Each row has a name. After each piece below comes the name of the row it's from, unless a question asks for something else. Each question is about the rows just above it. Places in a row count from 0.

<50>: [ 82 183 170 208  85 127 130 176 149]
<75>: [122 131 129 128  82 122 125 132 131]
<64>: [128 126 127 128 131 128 130 129 124]
asked: [122 131 129 128  82 122 125 132 131]  <75>
[125] is at row and place  <75>, 6
Row and place of [126] in the named rows:  <64>, 1
Which row holds [129 130] read backwards?  <64>

<148>: [223 124 144 160 180]
<64>: [124 139 145 127 146]
<75>: [140 154 128 127 125]
Where in the named rows is [125]?  <75>, 4
[128] is at row and place  <75>, 2
Which row holds [160 144 124 223] read backwards?  <148>
Row and place of [145] in the named rows:  <64>, 2
Which row holds [160 144 124] read backwards?  <148>
asked: [140 154 128 127 125]  <75>
[144 124 223] is which row, read backwards?  <148>

<196>: [134  87 162 142 121 164 114  94 121 102 120  94 107 124 141  97  96  85
 157 114 133  88 181 179 137 129 141 165 156]
<64>: [160  68 180 134 108 180 109  84 128  84 123  76 102 111 137  89  76  67
 171 125 156  67 209 223 144 118 136 177 164]
<134>: [122 136 121 128 129 121 132 133 125 135 130 136 131 129 127 133 136 136
 122 126 122 136 117 115 128 128 127 122 123]
<80>: [128 112 141 135 126 142 123 114 122 119 125 115 119 127 134 115 116 111
 139 120 127  60 222 229 149 122 143 189 173]
<23>: [112 146 111 128 132 111 136 140 120 145 131 146 136 131 125 139 147 146
 113 122 114 147 104  95 126 130 125 113 117]
<154>: [131 108 145 136 125 146 121 111 125 115 123 111 118 127 134 112 112 106
 142 110 131 108 156 153 133 129 135 147 142]
<75>: [154  57 190 144 107 192 108  73 120  81 121  69  96 112 144  78  71  54
 180 114 150  58 226 233 151 121 144 191 175]
<148>: [138 117 137 126 124 136 123 121 132 118 127 117 123 124 128 122 116 118
 155 132 137 117 141 147 129 125 128 135 133]
<50>: [158  62 185 138 107 186 109  79 125  82 122  72 100 111 139  84  73  61
 175 121 154  63 217 229 157 150 135 138 129]
<19>: [128 112 141 135 126 142 123 114 122 119 125 115 119 127 134 115 116 111
 139 120 127 112 149 146 132 129 134 143 140]
<138>: [132  96 155 140 123 156 117 101 121 108 121 102 111 125 138 103 103  94
 151 116 130  97 169 167 135 129 138 157 150]
asked: [138 117 137 126 124 136 123 121 132 118 127 117 123 124 128 122 116 118
 155 132 137 117 141 147 129 125 128 135 133]  <148>
[150 157 138 129 135] is which row, read backwards?  <138>
asked: [122 136 121 128 129 121 132 133 125 135 130 136 131 129 127 133 136 136
 122 126 122 136 117 115 128 128 127 122 123]  <134>
Row and place of [209] in the named rows:  <64>, 22
[131 108 145 136 125 146 121 111 125 115 123 111 118 127 134 112 112 106
 142 110 131 108 156 153 133 129 135 147 142] is in which row?  <154>

<29>: [132 111 174  53 120]
<50>: [101 162 196  78 110]
<64>: [ 56 201 192 195  97]
<23>: [ 77 133 138 164  53]
<19>: [ 77 133 138 104  87]
<148>: [187  59  58 164  58]
<154>: [203 145  98  85 110]
Which row holds [187  59  58 164  58]?  <148>
asked: [ 77 133 138 164  53]  <23>
Which row holds this, read backwards? [ 98 145 203]  <154>
Which row holds [ 53 174] read backwards?  <29>
Where in the named rows is [59]?  <148>, 1

<148>: [186 173 182  55 200  50  83  93 185  62 180  95  90 195  69 107 193 180
  92  76 197 179 181 181 167  46 156 203 190 108  55]
<134>: [ 75 197 186 181  50 181 183 168  65 210 177 169 177  65 210 110  47 111
 170  99 103 161  55 130 111 175  76  41 186  60 210]
<50>: [186 173 182  55 200 190  83  93 185  62 180  95  90 195  69 107 193 180
  92  76 197 186 181 181 167  63 134 100  34 104 189]
Where in the named rows is [108]?  <148>, 29
Which row holds this, read backwards? [181 179 197  76]  <148>
Row and place of [175] in the named rows:  <134>, 25
[179] is at row and place  <148>, 21
[156] is at row and place  <148>, 26
Which row holds this, read backwards? [210  65 177 169 177]  <134>
[134  63] is which row, read backwards?  <50>

<19>: [123 146 149 124 116 139 128 120 125 120 172 108]
<134>: [123 146 149 124 116 105 128 120 125 120 123 133]
<64>: [124  91 108  88 186 106 136 151 150 141 137  99]
<80>: [123 146 149 124 101  93 130 145 117 140 130 119]
<23>: [151 129 103 151 117 140 101  93 145 101 130 130]
<154>: [151 129 103 138 117 140 101  93 145 101 130 130]
Where in the named rows is [106]?  <64>, 5
Where in the named rows is [137]?  <64>, 10
[151 129 103 138 117 140 101  93 145 101 130 130] is in which row?  <154>
asked: [123 146 149 124 101  93 130 145 117 140 130 119]  <80>

<64>: [130 129 127 129 126 133 130 134 126 127 128 126 130 126 128 127 133 128
 130 124 128]
<134>: [130 129 126 129 126 133 130 127 126 127 128  57 221  38  66 152 129 187
  92 119 130]
<50>: [130 129 126 129 126 133 130 127 131 127 128 126 130 126 127 131 129 132
 128 129 132]
[152] is at row and place  <134>, 15
Where do [130 129 127 129 126 133 130 134 126 127 128 126 130 126 128 127 133 128
 130 124 128] appear?  <64>
Where do [130 129 126 129 126 133 130 127 126 127 128  57 221  38  66 152 129 187
  92 119 130] appear?  <134>
The row with [130 129 126 129 126 133 130 127 131 127 128 126 130 126 127 131 129 132
 128 129 132] is  <50>

<75>: [ 69 200 175  68 123  22 127 124 153 142]
<23>: [112  86 117 126 163 103 156 104 150 124]
<64>: [114 133  60 145 115 198 104 117 124 136]
<19>: [105 117 143 127 181  22 127 112 146 138]
[117 104] is which row, read backwards?  <64>
Row and place of [68] in the named rows:  <75>, 3
[60] is at row and place  <64>, 2
Row and place of [145] in the named rows:  <64>, 3
asked: [ 69 200 175  68 123  22 127 124 153 142]  <75>

<29>: [118 112 128 144 125 130 155 149 130 132 128 130 111 134 129 127 128 130
 125 131 133 129 125 128 121 130 124 135 117 123 122 137 129 137 125 124
 145 131 113 123 111 118 118 109 121 134 123 127 132 133 129 131 127 133
 111 126 118 132 130 132 117]
<134>: [110 134  84  96 128 170 124  80 140 173 127 142 150 107 179 107 149 128
 110 107 119 125  77  86 107 138 131 107 141 131 111 142  37 142 133 106
 140 130 103 116  96 146 114 118 103 131 155  81 197  94 142  98 169 127
 106 112 137 111 109 187 122]
<64>: [121 133 139 145 129 129 120  94 139 124 121 124 144 109 124 140 131 131
 112 148 132 137 151 124 133 114 130 139 120 137 118 123 130 135 146 123
 129 127 134 130 105 121 151 143 123 125 130 126 122 141 124 124 127 113
 152 125 125 113 131 141 143]
<23>: [130 112 130 115 123 136 130 152 107 135 118 130 114 111 127 112 126 131
 142 131 117 134 143 120 111 142 129 139 145 122 135 136 132 153 111 135
 138 115 122 134 149 112 163 137 151 127 133 129 131 123 122 123 133 138
 124 132 130 131 135 108 144]
<75>: [155 113 132 149 182 111 156 156 164 123 164 123 141 145 131 161 116 101
 118 132 129  64 127 139 105 129 112 192 117  97 102 142 113 157 133 121
 183 130 102 150 121 142 165 140 130 125 101 107 124 149 142 116 150 113
 105 188 137 105 131 155 141]
<148>: [137 144 132 128 125 126 123 138 134 127 149 127 156 115 125 135 125 136
 135 133 140 124 130 124 139 125 131 140 151 124 155 125 139 107 131 118
 141 114 135 137 122 122 120 114 119 120 133 109 134 136 142 122 131 138
 140 128 121 120 131 141 131]
Which row holds [121 133 139 145 129 129 120  94 139 124 121 124 144 109 124 140 131 131
 112 148 132 137 151 124 133 114 130 139 120 137 118 123 130 135 146 123
 129 127 134 130 105 121 151 143 123 125 130 126 122 141 124 124 127 113
 152 125 125 113 131 141 143]?  <64>
[130 112 130 115 123 136 130 152 107 135 118 130 114 111 127 112 126 131
 142 131 117 134 143 120 111 142 129 139 145 122 135 136 132 153 111 135
 138 115 122 134 149 112 163 137 151 127 133 129 131 123 122 123 133 138
 124 132 130 131 135 108 144] is in which row?  <23>

